Below is a small trained network, with its code and all its weights. Each question gives an input and a class and asks what happens when units are switched off, that is, made to give their printed mean instead of their output.

import numpy as np


def w(rows, s, z=0):
    codes = np.array(rows[::2]) - 128.0
    scale = np.full(codes.shape[1], s)
    scale[-1] = z or s
    return codes * scale


def norm(h):
    return h / np.sqrt((h * h).mean(-1, keepdims=True) + 1e-5)


def f(y):
    return np.maximum(y, 0)


def log_softmax(a):
    a = a - a.max(-1, keepdims=True)
    return a - np.log(np.exp(a).sum(-1, keepdims=True))


def net(x, mask):
    res = np.array(x, float).reshape(1, 2) / 4 @ E
    u = 0
    for l in range(3):
        y = f(norm(res) @ A[l][:, :-1].T + A[l][:, -1])
        res = res + np.where(mask[u : u + 7], y, B[l][:, -1]) @ B[l][:, :-1]
        u += 7
    return log_softmax(norm(res)[-1] @ U[:, :-1].T + U[:, -1])


A, B = {}, {}
E = w([
[189,134,165,185,126,66,84,20,33,177,98,27],'x0',
[33,244,80,109,101,120,203,88,96,255,102,167],'x1',
],0.0071)
A[0] = w([
[169,158,141,131,166,184,246,22,209,226,94,140,143],'L0N0',
[213,133,139,126,81,192,121,22,157,130,175,96,24],'L0N1',
[187,145,95,162,184,107,122,89,151,209,80,112,79],'L0N2',
[101,151,43,103,163,172,163,143,3,185,199,12,10],'L0N3',
[38,95,159,97,176,199,147,39,71,120,119,124,116],'L0N4',
[143,36,25,111,147,145,194,118,135,135,202,138,162],'L0N5',
[151,88,180,247,182,117,151,172,191,79,102,53,152],'L0N6',
],0.0045,0.0012)
B[0] = w([
[196,128,123,102,150,108,3,140,132,133,187,124,253],'L0N0',
[115,141,105,145,124,228,201,94,208,144,140,122,195],'L0N1',
[84,105,181,91,136,197,177,154,115,115,147,99,226],'L0N2',
[123,111,85,99,83,97,97,169,178,92,141,167,228],'L0N3',
[84,62,62,191,199,86,186,146,126,153,96,166,177],'L0N4',
[169,88,221,110,141,153,173,107,132,152,121,59,193],'L0N5',
[70,144,149,86,178,81,67,172,133,132,136,174,255],'L0N6',
],0.0071,0.004)
A[1] = w([
[84,92,221,62,166,120,181,132,50,188,142,40,85],'L1N0',
[124,157,159,196,82,80,162,77,37,120,36,25,72],'L1N1',
[90,227,132,113,80,77,174,105,39,163,117,118,64],'L1N2',
[89,112,254,135,143,95,122,168,132,151,214,174,105],'L1N3',
[70,81,144,131,179,130,66,161,56,177,137,135,76],'L1N4',
[109,86,123,119,127,152,93,190,187,181,147,115,2],'L1N5',
[186,156,78,143,140,98,96,40,74,120,167,90,112],'L1N6',
],0.0062,0.0016)
B[1] = w([
[222,134,83,164,138,109,200,139,181,163,143,150,237],'L1N0',
[134,34,187,145,146,254,200,160,98,175,229,79,232],'L1N1',
[57,134,199,60,215,100,59,39,131,109,109,91,225],'L1N2',
[165,153,109,126,86,129,135,52,74,149,107,124,253],'L1N3',
[124,119,77,91,178,95,176,162,213,123,86,215,222],'L1N4',
[146,179,21,235,46,92,189,103,149,173,66,86,229],'L1N5',
[122,94,129,192,48,216,149,216,76,93,73,67,237],'L1N6',
],0.0066,0.0052)
A[2] = w([
[113,122,172,139,119,195,158,141,146,144,171,159,87],'L2N0',
[56,201,142,81,150,152,87,108,109,203,145,168,106],'L2N1',
[56,144,131,82,138,104,106,80,149,146,146,99,99],'L2N2',
[91,185,136,156,157,83,146,98,52,144,127,162,39],'L2N3',
[169,116,133,121,121,132,2,144,125,11,83,52,3],'L2N4',
[83,137,87,91,77,175,156,164,91,82,136,175,63],'L2N5',
[73,163,100,84,97,181,147,153,127,83,138,147,152],'L2N6',
],0.0082,0.0017)
B[2] = w([
[98,214,163,219,69,194,152,69,84,219,90,43,206],'L2N0',
[155,63,135,62,98,49,2,208,188,53,133,148,254],'L2N1',
[141,90,111,101,192,92,81,126,134,35,151,236,204],'L2N2',
[119,193,144,154,156,33,80,157,129,15,208,210,171],'L2N3',
[25,204,87,40,147,55,18,113,119,155,165,181,250],'L2N4',
[186,81,219,232,135,208,137,39,37,239,152,50,196],'L2N5',
[146,92,155,156,197,213,244,81,17,88,119,21,206],'L2N6',
],0.0067,0.0054)
U = w([
[81,107,142,5,190,60,32,127,139,82,183,177,149],'0',
[152,100,165,183,157,248,186,111,69,161,159,20,134],'1',
[204,235,18,151,53,95,189,104,228,165,17,195,130],'2',
[63,210,226,117,40,96,186,156,156,82,56,135,29],'3',
[63,213,225,114,21,98,182,178,112,74,28,149,8],'4',
],0.013,0.015)

Each question gives the input, the list of numbers given to net, and the class t.
The units are the neurons (one row each of A and B). Each row of codes is followed by its name. A weight is (code - 128) times the scale printed after its matrix; where a second scale follows, it is the last column's (A, B and U).
mask holds one flag per neuron, layer by layer. A switched-off neuron (its flag False) gives its mean, the last column of its row in B, instead of its output. The means were averaged over made-up inputs and are rounded, as every weight is.
A unit's drop is (log p(t) with every unit on - log p(t) with that unit switched off) / (log p(t) with every unit on - log p(t) with every unit switched off).
The circuit of an input: a set's keep is (log p(t) with only the set's units on - log p(t) with every unit switched off) / (log p(t) with every unit on - log p(t) with every unit switched off). Starting from the 12 units with the biggest drops (on a tie, the unit counted first), units are removed one at a time, each time the one whose removal leaves the highest keep (on an exact tie, the one counted first), for as long as the keep stays at least 0.8.
units of the circuit, in order: the units of the circuit, biggest drop first
top k neurons: the k neurons with the biggest drops, biggest first
k most important neurons of layer l: the k neurons of layer l with the biggest drops, biggest first
drop when u is switched off: that unit's drop, to one decimal
input [8,-8], class 0: units of the circuit, in order -> (L2N4)
input [-4,2], class 1: top 2 neurons -> (L1N2, L1N0)
input [-3,-1], class 2: 2 most important neurons of layer 1 -> (L1N1, L1N6)
input [-1,3], class 2: top 3 neurons -> (L0N0, L1N2, L1N5)
input [-8,-7], class 1: top 2 neurons -> (L0N0, L1N2)
input [0,-3], class 2: top 2 neurons -> (L0N6, L1N2)
input [-3,-3], class 2: 4 most important neurons of layer 0 -> (L0N5, L0N0, L0N6, L0N3)
input [-2,3], class 2: 2 most important neurons of layer 1 -> (L1N5, L1N2)
input [-6,7], class 0: top 2 neurons -> (L2N1, L1N6)
input [3,1], class 2: top 2 neurons -> (L0N2, L0N3)
input [6,-8], class 0: top 2 neurons -> (L2N4, L0N6)
input [3,-2], class 2: drop when L0N6 is switched off -> 0.9
input [2,-2], class 2: drop when L0N6 is switched off -> 0.3
input [-2,-2], class 2: drop when L2N1 is switched off -> 0.0
input [6,7], class 0: units of the circuit, in order -> (L1N2)
